Here is a tiny trained network, its code and every weight. The questions are about switching its units off for an input and a class, where a switched-off unit gives its printed mean instead of its output.

import numpy as np


def w(rows, s, z=0):
    codes = np.array(rows[::2]) - 128.0
    scale = np.full(codes.shape[1], s)
    scale[-1] = z or s
    return codes * scale


def norm(h):
    return h / np.sqrt((h * h).mean(-1, keepdims=True) + 1e-5)


def f(y):
    return np.maximum(y, 0)


def log_softmax(a):
    a = a - a.max(-1, keepdims=True)
    return a - np.log(np.exp(a).sum(-1, keepdims=True))


def net(x, mask):
    res = np.array(x, float).reshape(1, 4) / 4 @ E
    u = 0
    for l in range(3):
        y = f(norm(res) @ A[l][:, :-1].T + A[l][:, -1])
        res = res + np.where(mask[u : u + 6], y, B[l][:, -1]) @ B[l][:, :-1]
        u += 6
    return log_softmax(norm(res)[-1] @ U[:, :-1].T + U[:, -1])


A, B = {}, {}
E = w([
[89,247,168,70,126],'x0',
[224,116,245,126,90],'x1',
[84,38,242,110,253],'x2',
[127,148,161,199,126],'x3',
],0.0063)
A[0] = w([
[106,155,220,164,255,99],'0.n1',
[55,100,136,56,11,6],'0.n2',
[13,161,99,138,194,241],'0.n3',
[145,248,178,116,139,207],'0.n4',
[94,154,163,137,237,149],'0.n5',
[122,83,29,119,116,5],'0.n6',
],0.0089,0.0016)
B[0] = w([
[50,107,167,48,162,252],'0.n1',
[176,111,108,155,156,153],'0.n2',
[7,31,125,1,192,254],'0.n3',
[149,207,81,26,169,246],'0.n4',
[197,65,151,90,30,228],'0.n5',
[96,111,207,207,167,187],'0.n6',
],0.0063,0.006)
A[1] = w([
[246,36,135,172,73,169],'1.n1',
[126,79,40,164,122,248],'1.n2',
[146,144,157,87,139,2],'1.n3',
[140,121,151,169,60,75],'1.n4',
[135,67,112,221,196,88],'1.n5',
[136,151,49,233,185,7],'1.n6',
],0.013,0.0022)
B[1] = w([
[164,99,103,172,244,253],'1.n1',
[2,239,143,175,89,236],'1.n2',
[94,141,138,203,101,193],'1.n3',
[53,131,31,199,136,168],'1.n4',
[105,127,195,109,98,223],'1.n5',
[56,195,192,90,34,185],'1.n6',
],0.0079,0.0051)
A[2] = w([
[95,232,148,89,179,166],'2.n1',
[254,130,164,7,175,172],'2.n2',
[211,170,207,205,115,254],'2.n3',
[171,189,55,85,191,168],'2.n4',
[120,202,115,56,172,121],'2.n5',
[163,44,131,133,134,169],'2.n6',
],0.0078,0.0032)
B[2] = w([
[165,162,129,77,41,254],'2.n1',
[142,196,254,168,123,226],'2.n2',
[161,75,59,225,175,184],'2.n3',
[162,78,84,204,129,194],'2.n4',
[134,134,55,97,40,221],'2.n5',
[128,97,82,240,172,170],'2.n6',
],0.0092,0.0061)
U = w([
[77,167,173,156,77,253],'0',
[110,162,65,87,82,97],'1',
[126,116,48,205,173,138],'2',
[254,184,129,168,38,7],'3',
[76,79,126,129,154,133],'4',
[92,95,138,74,141,114],'5',
[165,63,167,183,204,18],'6',
],0.011,0.0042)

Each question gives the input, the list of numbers given to net, and the class t.
The units are the neurons (one row each of A and B). Each row of codes is followed by its name. A weight is (code - 128) times the scale printed after its matrix; where a second scale follows, it is the last column's (A, B and U).
mask holds one flag per neuron, layer by layer. A switched-off neuron (its flag False) gives its mean, the last column of its row in B, instead of its output. The means were averaged over made-up inputs and are rounded, as every weight is.
A unit's drop is (log p(t) with every unit on - log p(t) with that unit switched off) / (log p(t) with every unit on - log p(t) with every unit switched off).
The circuit of an input: a set's keep is (log p(t) with only the set's units on - log p(t) with every unit switched off) / (log p(t) with every unit on - log p(t) with every unit switched off). Starting from the 12 units with the biggest drops (on a tie, the unit counted first), units are removed one at a time, each time the one whose removal leaves the highest keep (on an exact tie, the one counted first), for as long as the keep stays at least 0.8.
units of the circuit, in order: the units of the circuit, biggest drop first
most important unit: the unit with the biggest drop
top k neurons: the k neurons with the biggest drops, biggest first
k most important neurons of layer l: the k neurons of layer l with the biggest drops, biggest first
drop when u is switched off: that unit's drop, to one decimal
input [6,2,-4,1], class 3: 2 most important neurons of layer 0 -> (0.n3; 0.n1)
input [0,4,-5,-5], class 2: units of the circuit, in order -> (0.n3; 0.n1; 1.n1; 2.n3)
input [4,4,0,-3], class 3: units of the circuit, in order -> (0.n3; 1.n2)
input [-6,0,-8,-1], class 0: top 4 neurons -> (1.n2; 1.n6; 0.n5; 0.n6)
input [-7,-1,-4,1], class 0: top 3 neurons -> (1.n6; 1.n2; 0.n5)
input [-2,-6,-3,-4], class 0: most important unit -> 0.n6
input [-1,2,4,-5], class 6: 3 most important neurons of layer 0 -> (0.n4; 0.n3; 0.n5)
input [5,1,-1,-3], class 3: 2 most important neurons of layer 2 -> (2.n4; 2.n2)
input [-2,-4,-5,-1], class 0: 2 most important neurons of layer 0 -> (0.n6; 0.n4)
input [5,3,-2,4], class 3: top 2 neurons -> (0.n3; 1.n2)
input [0,7,-8,2], class 2: 2 most important neurons of layer 1 -> (1.n4; 1.n1)
input [-1,2,0,0], class 2: drop when 0.n3 is switched off -> 0.3
input [-3,1,4,-4], class 6: drop when 0.n3 is switched off -> 0.3
input [-8,4,-5,7], class 2: units of the circuit, in order -> (1.n1)
input [-7,2,-8,-6], class 2: drop when 1.n1 is switched off -> 0.8
input [-4,-6,-1,5], class 0: top 2 neurons -> (0.n1; 1.n2)
